After every row comes roughly how far along a hidden order it lies, from 0 to 15.
In the rows, 100 means zero.
| 102 |  63 | 145 | 105 | 114 |  93 | 102 | 108 | 117 |  79 | 111 |  82 |  82 | 117 |  98 | 107 |  58 | -> 8
|  83 | 120 |  63 |  44 |  85 | 124 | 117 | 117 |  75 | 106 |  99 |  82 |  63 |  97 | 102 | 143 | 120 | -> 13
|  97 |  49 |  97 | 108 | 114 | 137 |  58 |  91 | 105 | 114 | 110 |  74 |  75 | 104 |  93 |  59 |  40 | -> 3
|  86 |  49 | 114 |  91 |  98 | 114 | 103 | 127 | 102 |  75 | 113 |  93 |  57 |  98 | 101 | 110 |  49 | -> 7
|  98 | 117 | 111 |  96 | 113 | 137 |  78 |  91 |  94 | 101 | 107 |  74 |  94 | 104 |  97 |  81 |  77 | -> 2
|  94 | 133 | 112 |  96 | 112 | 119 |  88 | 100 |  93 |  93 | 104 |  81 |  99 | 102 |  99 |  91 |  90 | -> 1
|  79 |  86 |  42 |  34 |  54 |  89 | 102 | 156 |  83 | 102 | 103 | 186 |  67 |  97 | 103 | 118 |  94 | -> 12
| 104 | 200 | 125 |  80 | 110 | 136 | 124 |  96 |  87 |  86 |  96 |  58 | 132 |  95 | 101 | 108 | 160 | -> 0
|  93 |  51 |  82 | 128 | 135 | 117 |  82 |  72 | 117 | 107 |  86 |  53 |  84 | 115 | 101 |  74 |  39 | -> 10
|  99 | 179 | 124 |  88 | 114 | 124 | 116 |  96 |  91 |  89 |  96 |  64 | 123 |  97 | 100 | 105 | 132 | -> 0
|  92 |  50 | 104 |  88 |  90 | 102 |  96 | 140 | 103 |  76 | 107 | 111 |  80 |  87 |  97 |  95 |  78 | -> 6
| 103 |  39 | 106 |  94 |  92 | 102 |  78 | 123 | 111 |  93 | 105 | 105 |  98 |  95 |  94 |  72 |  80 | -> 5
|  94 | 124 |  21 | 127 |  94 |  87 |  85 | 111 | 110 | 113 | 112 |  91 |  86 | 107 |  99 |  72 |  66 | -> 15
|  84 | 114 |  77 |  82 | 102 | 164 |  83 |  99 |  77 |  99 | 109 |  65 |  76 |  88 | 100 |  83 |  76 | -> 2
|  92 |  39 |  66 | 101 | 105 | 114 |  88 |  86 | 107 | 102 |  91 |  66 |  83 | 109 | 104 |  79 |  53 | -> 10
| 108 |  63 | 108 |  91 |  96 | 120 |  80 | 108 | 107 | 102 | 104 |  86 | 105 |  97 |  93 |  70 |  90 | -> 4

Next part:
| 126 | 109 |  77 |  82 | 110 | 102 | 105 |  84 | 111 | 104 | 101 | 106 |  91 |  85 |  96 |  95 | 105 | 100 |  70 | 122 | 106 | 100 | -> 15
|  92 | 110 |  94 |  99 | 105 | 101 | 102 | 115 | 102 |  92 | 109 | 110 | 118 | 111 | 120 | 105 |  84 |  99 |  82 |  90 | 116 |  96 | -> 4
| 128 |  80 |  76 | 114 | 101 |  98 | 121 |  69 |  96 |  79 | 116 |  95 | 106 | 132 | 128 |  98 |  66 | 116 |  87 | 111 | 134 | 124 | -> 0
|  90 |  84 | 101 |  82 |  93 |  90 | 116 |  72 |  83 | 100 | 108 |  91 |  95 |  76 | 112 | 108 |  79 |  93 | 105 | 113 | 105 | 102 | -> 13
| 110 |  92 |  92 | 102 |  98 | 100 | 108 |  90 | 102 |  89 |  99 | 102 | 111 |  94 | 116 |  99 |  84 |  91 |  90 | 112 | 107 | 127 | -> 11
| 101 | 112 |  96 |  92 | 102 | 101 |  92 | 116 | 129 |  94 |  92 | 113 | 101 | 110 |  98 | 101 |  78 |  86 | 102 |  96 |  97 |  97 | -> 13
|  97 | 114 | 115 |  79 | 112 |  94 |  96 | 103 | 149 | 104 | 118 | 103 | 107 |  71 | 136 |  93 | 126 |  75 |  79 | 129 |  95 | 104 | -> 10
|  95 | 106 |  71 |  97 | 100 |  87 | 137 |  96 | 139 |  80 | 132 | 100 | 122 |  86 | 153 |  85 | 146 |  84 |  75 | 126 | 112 |  96 | -> 2
| 122 | 105 |  85 |  95 |  95 | 106 | 115 |  98 | 171 |  96 | 122 | 101 | 115 | 111 | 108 |  89 |  53 |  92 |  91 | 120 |  90 | 138 | -> 9
| 101 |  71 | 144 |  91 |  96 |  99 | 101 |  85 | 112 | 116 | 108 |  88 | 105 | 119 | 119 | 100 |  89 | 101 |  99 | 109 | 119 | 141 | -> 10
| 104 |  92 | 108 |  96 |  97 |  94 | 114 | 123 | 122 | 108 | 106 | 101 |  95 | 113 | 118 |  89 | 136 | 109 |  80 | 115 |  83 | 115 | -> 4
|  66 |  99 |  86 |  98 | 109 | 104 | 126 |  98 |  80 |  83 | 110 | 113 | 120 | 118 | 113 | 105 | 128 |  96 | 130 |  90 | 123 |  34 | -> 10
| 108 |  83 | 135 |  90 |  87 |  92 | 114 |  90 |  79 | 130 | 102 |  96 | 115 |  73 | 115 |  96 | 107 |  86 |  89 | 106 | 109 | 124 | -> 10

Part 3:
| 106 |  99 |  87 | 101 | 116 |  98 |  88 | 184 | 102 |  90 | 112 | 133 | 100 |  80 | 141 | 113 |  88 | -> 3
| 103 | 105 |  99 |  97 | 119 | 103 |  88 | 129 |  98 | 100 |  99 | 105 |  99 |  96 | 112 |  86 |  95 | -> 9
|  94 | 100 |  96 | 100 | 105 |  84 |  95 | 108 |  95 |  87 |  68 | 119 |  94 |  84 | 113 | 109 |  99 | -> 0
|  97 | 111 |  79 |  96 | 135 | 101 |  91 | 159 | 101 |  95 | 103 | 128 |  99 |  89 | 168 | 108 | 102 | -> 5
|  92 | 112 |  83 |  93 | 125 |  96 |  92 | 131 |  98 |  94 |  88 | 123 |  99 |  87 | 165 | 113 | 105 | -> 4
|  99 | 106 |  94 |  96 | 114 | 102 |  99 | 102 | 102 | 102 | 103 | 101 | 101 |  99 | 123 |  99 | 101 | -> 9
|  93 | 100 |  97 |  99 |  97 |  99 | 117 |  56 | 109 | 103 | 108 |  84 | 104 | 112 | 100 | 117 | 105 | -> 10
| 102 | 104 |  90 |  97 | 128 | 109 |  95 | 153 | 103 |  96 | 117 | 118 | 100 |  95 | 137 | 105 |  97 | -> 9
|  90 | 110 |  73 |  96 | 125 |  96 |  99 | 155 | 102 |  87 | 101 | 132 |  98 |  86 | 171 | 132 | 104 | -> 0
|  95 | 109 |  99 |  94 | 116 |  95 |  91 |  91 |  97 | 103 |  76 | 100 | 100 |  98 | 121 |  82 | 104 | -> 8
| 103 | 103 |  97 |  98 | 122 | 116 | 104 | 125 | 113 | 108 | 137 |  90 | 106 | 115 | 113 |  94 |  95 | -> 15
| 104 | 104 |  91 |  98 | 116 |  97 |  87 | 160 |  98 |  93 | 100 | 127 |  99 |  83 | 141 | 106 |  92 | -> 4
|  81 | 113 |  94 |  94 | 138 | 107 | 112 |  69 | 108 | 110 |  93 |  80 | 102 | 126 | 130 |  89 | 118 | -> 11
|  99 | 107 |  96 |  95 | 122 | 108 | 102 | 101 | 105 | 107 | 115 |  92 | 103 | 111 | 122 |  90 | 101 | -> 12
| 113 |  95 |  96 | 101 | 111 | 107 |  95 | 163 | 102 |  92 | 124 | 119 |  99 |  86 | 116 | 108 |  85 | -> 8
|  91 | 103 |  90 |  99 | 112 |  86 |  99 | 102 |  97 |  93 |  69 | 115 |  96 |  89 | 127 | 111 | 105 | -> 2
|  97 | 109 |  93 |  95 | 133 | 118 | 108 | 112 | 112 | 112 | 130 |  87 | 106 | 119 | 138 |  93 | 106 | -> 15
|  88 | 112 |  91 |  94 | 125 |  92 |  93 |  97 |  97 |  98 |  68 | 108 |  98 |  96 | 142 |  93 | 108 | -> 6
|  95 |  97 |  99 | 102 |  96 |  96 | 110 |  78 | 107 |  99 |  99 |  90 | 102 | 106 |  97 | 110 |  99 | -> 8
|  84 | 107 |  91 |  96 | 110 |  81 |  97 |  80 |  94 |  91 |  55 | 111 |  93 |  90 | 127 | 107 | 111 | -> 0
|  89 | 104 |  94 |  97 | 124 | 113 | 123 |  75 | 115 | 108 | 125 |  78 | 104 | 128 | 123 | 111 | 112 | -> 15
